Below is a small trained network, with its code and all its weights. Each question gives an input and a target symbol and asks what happens when units are switched off, that is, made to give their printed mean instead of their output.

import numpy as np


def w(rows, s, z=0):
    codes = np.array(rows[::2]) - 128.0
    scale = np.full(codes.shape[1], s)
    scale[-1] = z or s
    return codes * scale


def norm(h):
    return h / np.sqrt((h * h).mean(-1, keepdims=True) + 1e-5)


def f(y):
    return y / 2 * (1 + np.tanh(0.7978845608 * (y + 0.044715 * y**3)))


def softmax(a):
    e = np.exp(a - a.max(-1, keepdims=True))
    return e / e.sum(-1, keepdims=True)


def log_softmax(a):
    a = a - a.max(-1, keepdims=True)
    return a - np.log(np.exp(a).sum(-1, keepdims=True))


def net(x, mask):
    ids = ['Λαβγζηπτ'.index(c) for c in x.split()]
    T = len(ids)
    res = E[ids] + P[:T]
    r = norm(res)
    for j in range(2):
        rows = slice(3 * j, 3 * j + 3)
        q, k, v = (r @ M[0][rows].T for M in (Q, K, V))
        z = softmax(np.where(np.tri(T) > 0, q @ k.T / 3**0.5, -1e9)) @ v
        o = O[0][rows]
        res = res + np.where(mask[j], z, o[:, -1]) @ o[:, :-1]
    y = f(norm(res) @ A[0][:, :-1].T + A[0][:, -1])
    res = res + np.where(mask[2:14], y, B[0][:, -1]) @ B[0][:, :-1]
    return log_softmax(norm(res)[-1] @ U[:, :-1].T + U[:, -1])


Q, K, V, O, A, B = {}, {}, {}, {}, {}, {}
E = w([
[189,131,119,203,240,59,80],'Λ',
[56,131,5,80,71,103,204],'α',
[43,200,81,196,98,121,115],'β',
[94,184,48,105,106,143,111],'γ',
[223,237,112,254,150,180,85],'ζ',
[116,161,166,193,77,28,249],'η',
[127,232,99,110,105,237,194],'π',
[80,94,168,136,168,243,131],'τ',
],0.0064)
P = w([
[133,182,67,153,189,168,90],'0',
[148,86,90,201,126,106,121],'1',
[123,178,102,116,164,149,83],'2',
[145,77,102,178,93,101,119],'3',
[127,163,137,95,145,132,81],'4',
[143,73,134,151,63,97,115],'5',
[113,148,187,77,111,124,88],'6',
[161,77,124,169,2,99,93],'7',
],0.0072)
Q[0] = w([
[101,235,128,94,196,153,115],'H0',
[159,121,51,227,58,79,129],'H0',
[141,99,83,231,59,76,154],'H0',
[212,31,195,173,206,109,117],'H1',
[115,46,14,93,108,116,54],'H1',
[155,66,117,79,125,235,253],'H1',
],0.0075)
K[0] = w([
[82,131,61,104,178,60,81],'H0',
[115,97,240,90,31,140,116],'H0',
[152,134,213,83,48,194,129],'H0',
[202,89,106,180,217,99,135],'H1',
[161,53,31,78,103,132,33],'H1',
[86,99,58,190,156,198,255],'H1',
],0.0076)
V[0] = w([
[53,88,82,127,154,159,40],'H0',
[185,190,64,124,101,176,59],'H0',
[182,134,176,108,92,251,155],'H0',
[109,148,113,121,169,176,110],'H1',
[82,147,77,154,102,118,130],'H1',
[255,152,188,59,72,90,133],'H1',
],0.0064)
O[0] = w([
[99,68,68,98,89,220,115,181],'H0',
[76,170,57,92,97,95,95,253],'H0',
[50,152,131,179,192,144,206,89],'H0',
[158,83,162,35,123,76,98,178],'H1',
[106,130,169,143,146,100,190,219],'H1',
[128,137,2,129,179,138,104,2],'H1',
],0.0063,0.0043)
A[0] = w([
[185,48,104,91,204,79,93,89],'N0',
[106,70,145,223,167,202,254,80],'N1',
[175,41,119,72,81,133,79,148],'N2',
[93,124,24,111,64,91,149,130],'N3',
[131,92,105,158,84,71,229,81],'N4',
[76,182,77,28,140,159,82,21],'N5',
[142,190,170,55,142,168,168,135],'N6',
[176,208,98,27,205,209,184,91],'N7',
[65,110,142,76,183,209,48,124],'N8',
[180,217,72,132,78,183,95,96],'N9',
[61,196,146,163,223,13,188,1],'N10',
[82,15,149,165,83,93,143,189],'N11',
],0.0072,0.0065)
B[0] = w([
[179,126,153,210,19,96,160,149],'N0',
[43,17,224,142,236,28,76,185],'N1',
[70,128,117,215,146,130,208,221],'N2',
[216,123,145,123,139,98,152,236],'N3',
[126,219,124,197,158,184,66,184],'N4',
[109,31,184,226,178,97,108,172],'N5',
[159,113,57,234,69,149,143,159],'N6',
[131,72,60,225,35,86,1,138],'N7',
[206,190,185,136,171,213,172,185],'N8',
[72,134,113,60,198,96,125,187],'N9',
[20,252,98,151,90,117,232,156],'N10',
[167,93,84,115,188,148,96,254],'N11',
],0.007,0.0046)
U = w([
[75,101,19,180,53,178,88,127],'Λ',
[169,137,123,150,148,244,193,170],'α',
[140,182,46,42,176,80,58,159],'β',
[87,128,193,75,35,87,113,175],'γ',
[156,70,58,49,91,70,228,175],'ζ',
[37,230,112,151,152,85,246,128],'η',
[254,213,237,185,173,57,101,1],'π',
[32,44,179,145,229,55,145,98],'τ',
],0.0066,0.0048)

Each question gives the input, a string of symbols that net reads in full, and the target symbol t.
The units are the heads (3 rows each of Q, K, V and O) and the neurons (one row each of A and B). Each row of codes is followed by its name. A weight is (code - 128) times the scale printed after its matrix; where a second scale follows, it is the last column's (O, A, B and U).
mask holds one flag per unit, heads first, then neurons. A switched-off unit (its flag False) gives its mean, the last column of its rows in O or B, instead of its output. The means were averaged over made-up inputs and are rounded, as every weight is.
A unit's drop is (log p(t) with every unit on - log p(t) with that unit switched off) / (log p(t) with every unit on - log p(t) with every unit switched off).
The circuit of an input: a set's keep is (log p(t) with only the set's units on - log p(t) with every unit switched off) / (log p(t) with every unit on - log p(t) with every unit switched off). Starting from the 12 units with the biggest drops (on a tie, the unit counted first), units are removed one at a time, each time the one whose removal leaves the highest keep (on an exact tie, the one counted first), for as long as the keep stays at least 0.8.
units of the circuit, in order: the units of the circuit, biggest drop first
unit that matters most: the unit with the biggest drop
k most important neurons: the k neurons with the biggest drops, biggest first
which heads matter: for each layer, one digit per head in row order, 1 if its drop is at least 0.15 and else 0, layers parted by /
input η η τ, target π: which heads matter -> 10
input γ ζ Λ β β ζ π η, target η: units of the circuit, in order -> H0; N10
input η β τ α τ γ, target τ: unit that matters most -> H0
input τ α τ α, target τ: units of the circuit, in order -> H0; N1; H1
input α β γ γ γ β, target ζ: which heads matter -> 10
input ζ γ Λ π γ γ α, target ζ: which heads matter -> 00
input β Λ Λ α β γ, target ζ: which heads matter -> 10
input τ β π α, target η: which heads matter -> 11
input β Λ ζ α, target β: units of the circuit, in order -> N4; N11; N6
input α ζ Λ π Λ η ζ α, target π: 2 most important neurons -> N4; N3
input τ α ζ β, target β: units of the circuit, in order -> N11; N2; N5
input γ ζ γ τ α α, target τ: units of the circuit, in order -> H0; N1
input η ζ α γ, target β: which heads matter -> 01
input α α α β β Λ, target Λ: units of the circuit, in order -> H1; N1
input η ζ β, target γ: unit that matters most -> H1
input α γ γ, target τ: 2 most important neurons -> N5; N2
input γ Λ Λ τ η τ β, target γ: 2 most important neurons -> N4; N1
input γ ζ η Λ η η, target π: 2 most important neurons -> N2; N4
input Λ Λ Λ α, target α: which heads matter -> 11
input α Λ η Λ Λ τ Λ η, target τ: which heads matter -> 10
input τ β τ γ τ Λ τ, target α: 4 most important neurons -> N8; N2; N1; N6
